Below is a small trained network, with its code and all its weights. Each question gives an input and a target symbol and asks what happens when units are switched off, that is, made to give their printed mean instead of their output.

import numpy as np


def w(rows, s, z=0):
    codes = np.array(rows[::2]) - 128.0
    scale = np.full(codes.shape[1], s)
    scale[-1] = z or s
    return codes * scale


def f(y):
    return y / 2 * (1 + np.tanh(0.7978845608 * (y + 0.044715 * y**3)))


def softmax(a):
    e = np.exp(a - a.max(-1, keepdims=True))
    return e / e.sum(-1, keepdims=True)


def log_softmax(a):
    a = a - a.max(-1, keepdims=True)
    return a - np.log(np.exp(a).sum(-1, keepdims=True))


def net(x, mask):
    ids = ['ΞΠΣΩαβγδεζηλμτ'.index(c) for c in x.split()]
    T = len(ids)
    res = E[ids] + P[:T]
    u = 0
    for l in range(2):
        q, k, v = (res @ M[l].T for M in (Q, K, V))
        z = softmax(np.where(np.tri(T) > 0, q @ k.T / 2**0.5, -1e9)) @ v
        res = res + np.where(mask[u], z, O[l][:, -1]) @ O[l][:, :-1]
        u += 1
        y = f(res @ A[l][:, :-1].T + A[l][:, -1])
        res = res + np.where(mask[u : u + 8], y, B[l][:, -1]) @ B[l][:, :-1]
        u += 8
    return log_softmax(res[-1] @ U[:, :-1].T + U[:, -1])


Q, K, V, O, A, B = {}, {}, {}, {}, {}, {}
E = w([
[162,78,133,149,149,161,114,101],'Ξ',
[116,115,197,153,51,104,145,194],'Π',
[124,170,86,212,159,200,246,66],'Σ',
[64,119,175,154,47,64,163,221],'Ω',
[70,128,163,104,35,109,176,146],'α',
[119,220,185,122,93,141,92,170],'β',
[59,204,142,91,71,111,141,155],'γ',
[126,99,114,126,185,103,143,135],'δ',
[52,169,152,137,57,94,133,192],'ε',
[133,190,202,93,101,117,157,173],'ζ',
[110,124,88,132,159,144,103,98],'η',
[152,84,124,123,163,146,141,95],'λ',
[103,116,174,88,15,171,176,89],'μ',
[125,108,104,167,152,148,80,123],'τ',
],0.013)
P = w([
[185,138,2,125,82,202,203,183],'0',
[98,93,165,152,76,132,176,129],'1',
[77,77,117,145,63,175,163,202],'2',
[93,69,138,135,57,165,189,161],'3',
[157,173,107,92,147,153,137,172],'4',
[73,67,190,143,100,115,112,146],'5',
[114,128,202,151,86,67,177,96],'6',
[100,135,165,136,97,97,175,143],'7',
[101,98,77,116,120,163,88,231],'8',
[170,185,126,106,146,113,139,130],'9',
[110,131,220,179,88,24,184,78],'10',
[82,52,164,149,91,151,102,188],'11',
[91,160,173,155,103,82,169,139],'12',
[162,183,115,108,147,125,130,145],'13',
],0.0075)
Q[0] = w([
[22,49,234,26,140,133,28,140],'0.h0',
[243,109,56,108,254,88,39,80],'0.h0',
],0.029)
K[0] = w([
[87,64,125,14,150,237,82,251],'0.h0',
[43,103,252,142,175,101,87,52],'0.h0',
],0.029)
V[0] = w([
[173,171,156,252,98,188,53,127],'0.h0',
[57,156,46,116,83,115,94,42],'0.h0',
],0.022)
O[0] = w([
[220,156,21,217,58,61,102,66,118],'0.h0',
[110,98,111,2,137,61,117,105,252],'0.h0',
],0.0091,0.0022)
A[0] = w([
[167,236,226,94,111,62,42,177,41],'0.n0',
[144,51,83,79,182,80,70,90,99],'0.n1',
[140,86,100,116,190,164,44,110,134],'0.n2',
[168,97,198,120,109,80,46,170,117],'0.n3',
[166,123,166,55,33,127,48,176,69],'0.n4',
[89,86,97,178,255,218,151,81,1],'0.n5',
[138,129,163,116,133,130,161,168,155],'0.n6',
[117,89,103,207,198,180,119,120,100],'0.n7',
],0.0095,0.0078)
B[0] = w([
[103,89,129,142,108,127,172,125,196],'0.n0',
[176,165,220,254,126,205,139,215,159],'0.n1',
[123,63,185,103,173,164,126,150,145],'0.n2',
[73,177,106,90,158,151,152,121,179],'0.n3',
[174,133,115,125,105,43,165,133,222],'0.n4',
[69,166,45,42,105,122,56,32,143],'0.n5',
[119,136,97,109,79,166,25,72,253],'0.n6',
[141,108,90,52,139,4,220,123,168],'0.n7',
],0.012,0.0045)
Q[1] = w([
[192,211,146,110,233,128,101,93],'1.h0',
[73,136,148,136,3,145,154,158],'1.h0',
],0.019)
K[1] = w([
[102,176,237,162,140,82,135,3],'1.h0',
[180,142,46,73,80,220,178,177],'1.h0',
],0.017)
V[1] = w([
[130,252,132,116,178,115,115,128],'1.h0',
[73,132,102,157,126,75,70,204],'1.h0',
],0.027)
O[1] = w([
[216,206,145,46,90,150,230,188,2],'1.h0',
[111,2,25,120,12,218,218,167,212],'1.h0',
],0.0058,0.0056)
A[1] = w([
[158,111,156,204,109,166,149,152,89],'1.n0',
[85,126,151,57,153,157,146,156,1],'1.n1',
[103,97,64,174,163,168,152,65,121],'1.n2',
[141,174,154,140,131,128,70,124,51],'1.n3',
[107,121,148,148,164,214,108,141,61],'1.n4',
[144,54,130,130,222,94,95,118,111],'1.n5',
[121,105,26,125,142,112,147,59,87],'1.n6',
[47,145,107,175,212,122,253,90,19],'1.n7',
],0.012,0.0078)
B[1] = w([
[76,213,69,118,194,129,78,152,198],'1.n0',
[231,103,121,168,92,151,70,53,207],'1.n1',
[246,110,106,81,207,113,149,154,237],'1.n2',
[160,57,134,115,205,182,240,55,172],'1.n3',
[167,68,185,119,94,51,199,144,185],'1.n4',
[99,230,47,122,47,191,143,145,192],'1.n5',
[13,145,216,185,109,106,130,99,255],'1.n6',
[248,150,136,44,150,175,135,76,150],'1.n7',
],0.015,0.009)
U = w([
[134,116,85,207,123,182,150,107,87],'Ξ',
[138,145,92,161,163,117,66,139,208],'Π',
[169,165,111,115,124,60,173,104,38],'Σ',
[133,101,70,89,140,109,154,171,185],'Ω',
[94,106,136,101,146,154,26,117,202],'α',
[160,196,68,162,64,92,176,140,49],'β',
[171,113,38,104,68,86,132,91,60],'γ',
[165,135,191,177,104,172,113,173,227],'δ',
[94,119,116,137,63,162,206,150,91],'ε',
[102,199,212,114,142,175,107,212,253],'ζ',
[101,185,151,3,123,27,90,153,125],'η',
[74,102,171,108,181,167,105,133,148],'λ',
[82,162,83,62,131,147,121,112,107],'μ',
[123,135,127,204,113,72,124,120,93],'τ',
],0.0062,0.0044)

Each question gives the input, a string of symbols that net reads in full, and the target symbol t.
The units are the heads (2 rows each of Q, K, V and O) and the neurons (one row each of A and B). Each row of codes is followed by its name. A weight is (code - 128) times the scale printed after its matrix; where a second scale follows, it is the last column's (O, A, B and U).
mask holds one flag per unit, layer by layer, with each layer's heads first. A switched-off unit (its flag False) gives its mean, the last column of its rows in O or B, instead of its output. The means were averaged over made-up inputs and are rounded, as every weight is.
A unit's drop is (log p(t) with every unit on - log p(t) with that unit switched off) / (log p(t) with every unit on - log p(t) with every unit switched off).
The circuit of an input: a set's keep is (log p(t) with only the set's units on - log p(t) with every unit switched off) / (log p(t) with every unit on - log p(t) with every unit switched off). Starting from the 12 units with the biggest drops (on a tie, the unit counted first), units are removed one at a time, each time the one whose removal leaves the highest keep (on an exact tie, the one counted first), for as long as the keep stays at least 0.8.
circuit, biggest first: the units of the circuit, biggest drop first
most important unit: the unit with the biggest drop
top k neurons: the k neurons with the biggest drops, biggest first
k most important neurons of layer l: the k neurons of layer l with the biggest drops, biggest first
input α μ β Ω δ τ τ ε Ω ε τ α λ ε, target α: circuit, biggest first	(0.h0 0.n6 1.n1)
input δ Ω β ε β τ δ δ τ ε Ω, target δ: most important unit	0.h0
input ζ γ η δ γ Σ Π, target ζ: circuit, biggest first	(0.h0 1.n0)
input ε Π α τ ε ε β Σ ε α β, target ε: circuit, biggest first	(1.h0 0.n0)
input Σ η η γ Π Π Ω η ε τ β δ, target Ω: 4 most important neurons of layer 1	(1.n6 1.n4 1.n2 1.n1)
input ζ γ η τ δ β, target ζ: circuit, biggest first	(0.h0 1.h0)
input γ τ ζ α ε Π Π Σ η α ε, target γ: circuit, biggest first	(0.h0 1.n1 1.h0 1.n6)
input τ ε γ β τ Ω μ ε η ε ε γ γ, target τ: circuit, biggest first	(0.h0 1.n6 1.h0)
input η Ω ε ζ Ω γ τ α ε α, target η: circuit, biggest first	(0.h0 1.h0)
input δ λ γ ε ε ε, target δ: circuit, biggest first	(0.h0 1.n1 0.n5 1.h0)
input Π ε ε Π λ β Σ, target Σ: circuit, biggest first	(1.n7 1.n2)
input τ γ γ ε Σ Π γ Π, target τ: circuit, biggest first	(0.h0 1.n6 1.h0 0.n3)
input τ δ δ μ γ δ, target α: 3 most important neurons of layer 0	(0.n5 0.n7 0.n0)
input Ξ τ Ξ ε Ω μ, target Ξ: top 3 neurons	(1.n3 0.n7 1.n5)
input Σ ε Ω η τ δ Ξ μ, target Σ: most important unit	1.h0
input Ω λ λ λ Π, target Ω: top 3 neurons	(1.n2 1.n4 1.n6)
input β β δ ε δ Ξ, target α: top 4 neurons	(0.n5 0.n7 1.n1 1.n6)
input τ Ξ τ Ω Ξ α ε Ξ γ ε Π ε α ζ, target τ: top 2 neurons	(1.n6 0.n0)
input μ ζ δ α μ, target μ: 2 most important neurons of layer 1	(1.n5 1.n3)
input ε ε γ ε τ Σ γ, target ε: most important neuron of layer 0	(0.n0)
